[[122 125 119 119 122 119 124 121 122 119]
 [121 136 127 146 122 124 126 107 100 136]
 [122 135 127 145 122 125 126 108 102 135]
 [115 115 111 107 115 112 116 117 119 109]
 [119 116 118 115 119 119 118 122 123 117]
 [115 111 111 103 116 113 114 122 125 108]
 [124 127 124 126 124 124 125 122 121 125]] >> 122

[[130 116 122 122 131 131 123 139]
 [120 136 123 113 139 141 133 143]
 [143 119 113 143 118 110 106 119]
 [140 129 149 142 120 131 144 110]
 [124 137 143 121 133 147 147 122]
 [123 119 131 119 132 126 127 135]
 [140 136 126 136 126 131 127 136]
 [134 134 126 135 125 131 130 117]
 [153 120 130 125 133 149 127 121]] >> 130

[[122 121 137 142 126 117 143 123 117 138]
 [133 128 105 127 128 129 130 131 128 131]
 [126 123 140 125 117 136 128 125 123 123]
 [125 146 116 124 130 129 122 112 133 129]
 [125 118 139 126 127 134 126 127 124 123]
 [128 128 127 128 128 128 128 129 127 128]
 [128 123 134 125 126 125 130 133 129 126]
 [128 131 128 126 127 129 129 130 127 129]
 [128 123 132 126 132 133 124 129 126 129]] >> 122

[[115 117 130 129 138 134 125 120 123 126]
 [124 105 129 122 118 127 121 124 125 143]
 [136 130 124 123 126 129 114 130 118 126]
 [139 134 127 126 137 125 121 131 119 147]
 [119 130 130 123 114 131 116 127 131 106]
 [134 142 118 131 132 127 138 134 125 118]] >> 115

[[124 128 125 129 123 126 130]
 [127 135 115 125 128 139 131]
 [131 137 132 112 130 136 127]
 [127 128 139 117 132 130 130]
 [127 141 125 127 138 119 132]
 [127 130 130 110 126 127 136]
 [130 140 135 131 134 117 120]
 [125 130 136 117 129 125 131]
 [129 122 136 133 133 132 134]
 [127 131 132 125 127 126 127]
 [129 131 102 117 128 130 129]] >> 124
---
Input:
[[130 126 100 144]
 [119 121 124 123]]
Output: 126

Input:
[[129 125 106 128 134 140 121]
 [109 114 100 113 131 135 135]
 [126 139 123 133 138 123 108]]
Output: 131

Input:
[[127 128 128 128 134 148]
 [128 127 128 138 147 148]
 [128 128 128 147 152 150]]
Output: 138

Input:
[[139 147 131 144 102]
 [122 147 134 115 125]]
Output: 131

Input:
[[124 115 126 112]
 [129 144 124 101]]
Output: 115

Input:
[[122 134 120 139 107 128 113]
 [125 120 124 139 111 138 114]]
Output: 107
---
[125 138 120 113 115 104 140] --> 125
[103 142 143 116 124 119 135] --> 103
[ 99 121 126 126 128 127 131] --> 99
[142 124 156 127] --> 142
[152 126 122 123 106 109 121] --> 152
[144 152 109 139 157] --> 144
[112 130 119 145 106] --> 112
---
[131 124 152 125 131 126 125] ⇒ 125, 152

[133 127 127 135 140 105 118] ⇒ 135, 140

[[127 140 126 121 118 120 120]
 [127 122 126 121 118 119 120]
 [128 102 124 121 120 120 120]] ⇒ 121, 140

[131 127 125 128 150 124 130] ⇒ 128, 150

[130 140 126 150 118 116 128] ⇒ 150, 150

[134 136 134 132 109 149 148] ⇒ 132, 149

[103 112 123 120 135 104 129] ⇒ 120, 135

[137 128 112 124 127 123 105] ⇒ 124, 137

[136 142 143 119 100] ⇒ 143, 143
---
[[142 138 132 129 122 130 119]
 [139 111 131 119 153 139 104]
 [123 104 137 131 138 139 126]]	139

[[135 130 113 133]
 [128 154 126 131]]	113

[[136 111 116 128 144 100 128]
 [134 105 120 122 144 128 123]]	100

[[155 102 155 154 102 103 104]
 [115 140 115 116 140 140 139]]	103

[[136 156 103 129 123]
 [136 155 104 129 124]
 [135 155 105 129 124]]	129

[[118 141 140 116 116 117 117]
 [150 105 109 149 151 148 145]
 [141 112 112 144 142 142 142]]	148

[[122 129 132 122 105 129 127]
 [123 130 134 124 117 128 112]]	129
---
Input:
[[129 137 123 122]
 [132 131  99 137]]
Output: 129

Input:
[[126 135 115 142 118]
 [129 156 112 127 120]
 [134 127 111 150 116]]
Output: 129

Input:
[[146 144 145 112]
 [149 148 149 109]]
Output: 146

Input:
[[129 135 123 121 128]
 [128 127 125 128 124]
 [132 153 109 104 126]]
Output: 128

Input:
[[149 153 150 104 154 100 103]
 [152 148 143 105 154 103 104]]
Output: 149

Input:
[[103 154 149 103]
 [104 152 146 107]]
Output: 103

Input:
[[152 147 151 114 107 148 112]
 [104 102 105 153 152 103 152]]
Output: 152

Input:
[[128 134 123 130 124 123]
 [125 147 151 130 110 132]
 [123 134 136 127 125 123]]
Output: 125

Input:
[[116 104 143  99 132 101]
 [133 112 157 115 125 118]]
Output: 116
---
102	145	104	105	147 -> 147, 102

152	121	134	150	104 -> 104, 152

110	150	107	142 -> 142, 110

145	143	112	112	109	113	105 -> 105, 145

116	140	119	127	130	153	133
121	132	123	122	131	112	123
140	115	114	130	130	103	123
-> 133, 140

135	136	119	134	120	120
115	114	145	118	143	143
145	146	106	141	109	109
-> 120, 145

146	113	106	148	144	110 -> 110, 146

110	126	152	122	133
108	113	150	138	141
-> 133, 108

118	137	154	156
121	149	124	140
132	134	158	132
-> 156, 132
---
[136 155 126 134 146 149] ⇒ 134

[[132 126 137 127 129]
 [137 136 118 105 140]
 [120 134 133 112 139]] ⇒ 133

[[151 118 148 129]
 [138 125 152 129]
 [138 130 150 131]] ⇒ 130

[103 128 147 135 122] ⇒ 147

[149 137 126  99] ⇒ 137

[ 98 140 133 146 114 109 142] ⇒ 114

[144 110 115 106] ⇒ 110

[[104 100 139 130 123  99 142]
 [120 116 140 135 131 115 142]] ⇒ 131
